Here is a tiny trained network, its code and every weight. The questions are about switching its units off for an input and a class, where a switched-off unit gives its printed mean instead of its output.

import numpy as np


def w(rows, s, z=0):
    codes = np.array(rows[::2]) - 128.0
    scale = np.full(codes.shape[1], s)
    scale[-1] = z or s
    return codes * scale


def f(y):
    return np.maximum(y, 0)


def log_softmax(a):
    a = a - a.max(-1, keepdims=True)
    return a - np.log(np.exp(a).sum(-1, keepdims=True))


def net(x, mask):
    res = np.array(x, float).reshape(1, 4) / 4 @ E
    y = f(res @ A[0][:, :-1].T + A[0][:, -1])
    res = res + np.where(mask, y, B[0][:, -1]) @ B[0][:, :-1]
    return log_softmax(res[-1] @ U[:, :-1].T + U[:, -1])


A, B = {}, {}
E = w([
[158,111,85,129,84,149,92,110],'x0',
[206,35,218,161,55,73,210,152],'x1',
[128,2,39,37,163,117,181,145],'x2',
[104,36,79,174,19,107,145,205],'x3',
],0.011)
A[0] = w([
[108,123,159,199,146,47,119,156,142],'n1',
[145,31,52,108,126,137,138,134,216],'n2',
[186,63,93,109,154,80,152,219,249],'n3',
[136,90,145,111,94,105,168,106,140],'n4',
[162,152,155,72,226,163,125,86,255],'n5',
[78,165,109,122,183,143,78,130,181],'n6',
[71,173,87,127,145,229,126,88,204],'n7',
[155,152,175,253,68,72,115,148,219],'n8',
[102,136,48,73,110,165,108,169,241],'n9',
[150,87,48,126,166,152,99,115,164],'n10',
[117,77,83,155,76,117,186,113,136],'n11',
[183,137,251,189,117,139,121,90,147],'n12',
[227,103,200,122,138,44,188,153,166],'n13',
],0.011,0.004)
B[0] = w([
[111,171,112,185,81,98,133,166,177],'n1',
[99,48,143,82,165,172,161,174,238],'n2',
[89,50,149,121,186,137,170,168,234],'n3',
[125,66,117,145,182,105,114,135,179],'n4',
[132,219,151,119,148,151,176,70,244],'n5',
[119,169,112,134,112,157,102,2,217],'n6',
[112,169,108,114,123,160,129,57,227],'n7',
[145,156,124,217,46,94,69,158,247],'n8',
[108,131,73,148,138,214,185,135,215],'n9',
[88,92,19,80,99,200,173,106,194],'n10',
[75,132,80,142,152,88,130,167,201],'n11',
[227,170,80,144,131,124,128,162,237],'n12',
[128,139,171,123,188,30,175,170,239],'n13',
],0.0099,0.015)
U = w([
[61,73,61,89,141,203,151,192,197],'0',
[76,168,95,107,159,160,113,66,166],'1',
[206,169,225,96,152,93,210,137,147],'2',
[180,185,131,212,1,172,45,174,196],'3',
[1,130,167,178,162,96,95,240,59],'4',
[217,105,93,181,106,67,85,174,103],'5',
[128,128,126,96,90,113,86,139,5],'6',
],0.0086,0.0023)

Each question gives the input, the list of numbers given to net, and the class t.
The units are the neurons (one row each of A and B). Each row of codes is followed by its name. A weight is (code - 128) times the scale printed after its matrix; where a second scale follows, it is the last column's (A, B and U).
mask holds one flag per neuron, in row order. A switched-off neuron (its flag False) gives its mean, the last column of its row in B, instead of its output. The means were averaged over made-up inputs and are rounded, as every weight is.
A unit's drop is (log p(t) with every unit on - log p(t) with that unit switched off) / (log p(t) with every unit on - log p(t) with every unit switched off).
The circuit of an input: a set's keep is (log p(t) with only the set's units on - log p(t) with every unit switched off) / (log p(t) with every unit on - log p(t) with every unit switched off). Starting from the 12 units with the biggest drops (on a tie, the unit counted first), units are removed one at a time, each time the one whose removal leaves the highest keep (on an exact tie, the one counted first), for as long as the keep stays at least 0.8.
circuit, biggest first: the units of the circuit, biggest drop first
most important unit: the unit with the biggest drop
top k neurons: the k neurons with the biggest drops, biggest first
drop of u: that unit's drop, to one decimal
input [0,-1,-1,5], class 4: circuit, biggest first => (n10 n12)
input [-8,-2,2,-1], class 1: most important unit => n13
input [-8,3,6,5], class 4: top 2 neurons => (n13 n11)
input [-1,1,-3,-3], class 3: circuit, biggest first => (n3 n2)
input [-3,3,2,-1], class 4: top 4 neurons => (n5 n12 n6 n7)
input [-1,0,-2,5], class 3: top 2 neurons => (n13 n8)
input [-4,3,-4,2], class 3: top 2 neurons => (n8 n3)
input [-1,3,-4,-4], class 3: top 3 neurons => (n8 n3 n2)
input [-8,8,-8,-6], class 3: top 2 neurons => (n8 n1)
input [-2,-3,-3,8], class 3: drop of n8 => 0.2
input [-1,8,-4,0], class 5: drop of n13 => 0.5
input [-1,3,2,0], class 4: drop of n11 => 0.0
input [8,5,0,-1], class 5: drop of n12 => 0.1
input [8,8,-3,3], class 5: top neuron => (n12)
